Here is a tiny trained network, its code and every weight. The questions are about switching its units off for an input and a class, where a switched-off unit gives its printed mean instead of its output.

import numpy as np


def w(rows, s, z=0):
    codes = np.array(rows[::2]) - 128.0
    scale = np.full(codes.shape[1], s)
    scale[-1] = z or s
    return codes * scale


def norm(h):
    return h / np.sqrt((h * h).mean(-1, keepdims=True) + 1e-5)


def f(y):
    return y / 2 * (1 + np.tanh(0.7978845608 * (y + 0.044715 * y**3)))


def log_softmax(a):
    a = a - a.max(-1, keepdims=True)
    return a - np.log(np.exp(a).sum(-1, keepdims=True))


def net(x, mask):
    res = np.array(x, float).reshape(1, 8) / 4 @ E
    u = 0
    for l in range(4):
        y = f(norm(res) @ A[l][:, :-1].T + A[l][:, -1])
        res = res + np.where(mask[u : u + 5], y, B[l][:, -1]) @ B[l][:, :-1]
        u += 5
    return log_softmax(norm(res)[-1] @ U[:, :-1].T + U[:, -1])


A, B = {}, {}
E = w([
[127,47,2,111,149,109],'x0',
[62,132,183,118,72,64],'x1',
[148,148,151,92,73,176],'x2',
[78,232,54,108,101,108],'x3',
[196,141,150,96,212,15],'x4',
[180,92,165,100,47,213],'x5',
[131,77,95,229,55,96],'x6',
[213,93,109,122,83,126],'x7',
],0.0057)
A[0] = w([
[39,135,154,171,189,217,253],'0.n0',
[153,148,126,163,120,96,50],'0.n1',
[181,146,116,131,69,44,12],'0.n2',
[168,104,86,124,150,100,95],'0.n3',
[176,127,110,138,35,3,147],'0.n4',
],0.0064,0.0033)
B[0] = w([
[205,187,127,82,86,88,253],'0.n0',
[216,167,180,91,219,65,103],'0.n1',
[70,50,193,52,230,56,119],'0.n2',
[17,23,121,67,95,130,144],'0.n3',
[255,186,224,153,108,149,209],'0.n4',
],0.0073,0.003)
A[1] = w([
[185,1,73,158,148,60,52],'1.n0',
[121,43,118,136,240,118,90],'1.n1',
[248,76,85,96,98,47,7],'1.n2',
[111,108,158,160,220,20,68],'1.n3',
[173,130,103,218,254,152,128],'1.n4',
],0.0059,0.0017)
B[1] = w([
[183,28,254,223,253,186,245],'1.n0',
[119,136,78,162,164,250,182],'1.n1',
[86,56,195,151,238,155,228],'1.n2',
[167,148,165,46,90,244,249],'1.n3',
[88,39,135,131,12,138,186],'1.n4',
],0.0073,0.0019)
A[2] = w([
[196,152,241,121,144,59,252],'2.n0',
[80,89,110,176,2,176,204],'2.n1',
[195,103,124,151,64,58,172],'2.n2',
[209,139,154,99,116,115,186],'2.n3',
[133,181,173,91,216,137,135],'2.n4',
],0.0076,0.0016)
B[2] = w([
[40,161,177,149,114,80,254],'2.n0',
[167,86,96,144,66,172,187],'2.n1',
[103,143,61,65,84,139,157],'2.n2',
[85,226,241,2,150,136,193],'2.n3',
[58,84,94,59,70,169,194],'2.n4',
],0.0089,0.0061)
A[3] = w([
[102,60,195,213,123,187,196],'3.n0',
[148,101,19,83,94,127,105],'3.n1',
[89,87,39,2,198,60,253],'3.n2',
[109,92,112,164,161,198,245],'3.n3',
[193,119,146,113,71,178,190],'3.n4',
],0.0079,0.0016)
B[3] = w([
[207,158,111,113,146,187,252],'3.n0',
[81,95,113,131,127,2,206],'3.n1',
[131,171,57,158,96,162,254],'3.n2',
[148,206,165,143,70,171,209],'3.n3',
[123,159,136,95,78,171,234],'3.n4',
],0.0089,0.0034)
U = w([
[71,159,14,140,134,63,33],'0',
[178,57,178,174,251,144,26],'1',
[146,145,112,102,60,202,253],'2',
[59,192,238,52,132,90,149],'3',
],0.012,0.0035)

Each question gives the input, the list of numbers given to net, and the class t.
The units are the neurons (one row each of A and B). Each row of codes is followed by its name. A weight is (code - 128) times the scale printed after its matrix; where a second scale follows, it is the last column's (A, B and U).
mask holds one flag per neuron, layer by layer. A switched-off neuron (its flag False) gives its mean, the last column of its row in B, instead of its output. The means were averaged over made-up inputs and are rounded, as every weight is.
A unit's drop is (log p(t) with every unit on - log p(t) with that unit switched off) / (log p(t) with every unit on - log p(t) with every unit switched off).
The circuit of an input: a set's keep is (log p(t) with only the set's units on - log p(t) with every unit switched off) / (log p(t) with every unit on - log p(t) with every unit switched off). Starting from the 12 units with the biggest drops (on a tie, the unit counted first), units are removed one at a time, each time the one whose removal leaves the highest keep (on an exact tie, the one counted first), for as long as the keep stays at least 0.8.
units of the circuit, in order: the units of the circuit, biggest drop first
top k neurons: the k neurons with the biggest drops, biggest first
k most important neurons of layer l: the k neurons of layer l with the biggest drops, biggest first
drop when u is switched off: that unit's drop, to one decimal
input [-1,-2,-7,-7,5,-3,-6,2], class 2: top 3 neurons => (1.n1, 1.n3, 3.n3)
input [5,-6,2,-1,7,-4,1,-8], class 2: units of the circuit, in order => (1.n3, 3.n2)
input [-1,4,1,-6,1,3,8,7], class 3: 2 most important neurons of layer 1 => (1.n1, 1.n4)
input [8,8,8,-2,3,-6,6,0], class 1: top 2 neurons => (1.n0, 1.n2)
input [1,-8,6,8,8,5,5,6], class 3: most important neuron of layer 0 => (0.n4)
input [8,-6,1,-7,-8,-5,-5,2], class 1: top 2 neurons => (1.n0, 2.n4)
input [-4,-7,5,5,-5,-8,3,3], class 0: 2 most important neurons of layer 1 => (1.n3, 1.n0)
input [-7,-3,0,0,-7,-8,3,-1], class 0: 2 most important neurons of layer 3 => (3.n3, 3.n0)
input [-6,-5,3,7,-5,-8,7,8], class 0: top 2 neurons => (1.n3, 1.n0)
input [-4,-2,4,8,-8,-8,4,-5], class 0: top 3 neurons => (2.n3, 1.n3, 0.n4)
input [0,-6,4,2,7,-6,-8,2], class 0: top 2 neurons => (3.n2, 0.n4)
input [2,4,-1,1,-8,-2,-5,-3], class 0: top 2 neurons => (0.n4, 2.n3)
input [0,-6,1,3,8,8,7,7], class 1: 2 most important neurons of layer 1 => (1.n2, 1.n0)
input [6,4,-1,2,6,-7,-5,-3], class 0: units of the circuit, in order => (3.n2)
input [1,-1,-7,8,-8,1,-7,-8], class 0: 2 most important neurons of layer 2 => (2.n3, 2.n0)
input [7,-2,-2,4,5,4,8,2], class 1: drop when 0.n0 is switched off => 0.0
input [7,-4,-6,-7,3,-5,-8,-7], class 2: drop when 3.n2 is switched off => 0.2
input [-4,4,8,0,3,4,4,4], class 3: drop when 2.n0 is switched off => 0.1
input [2,-7,-2,0,2,2,8,-5], class 1: drop when 1.n0 is switched off => 0.6
input [6,3,-6,5,-6,1,-2,-4], class 0: top neuron => (3.n1)
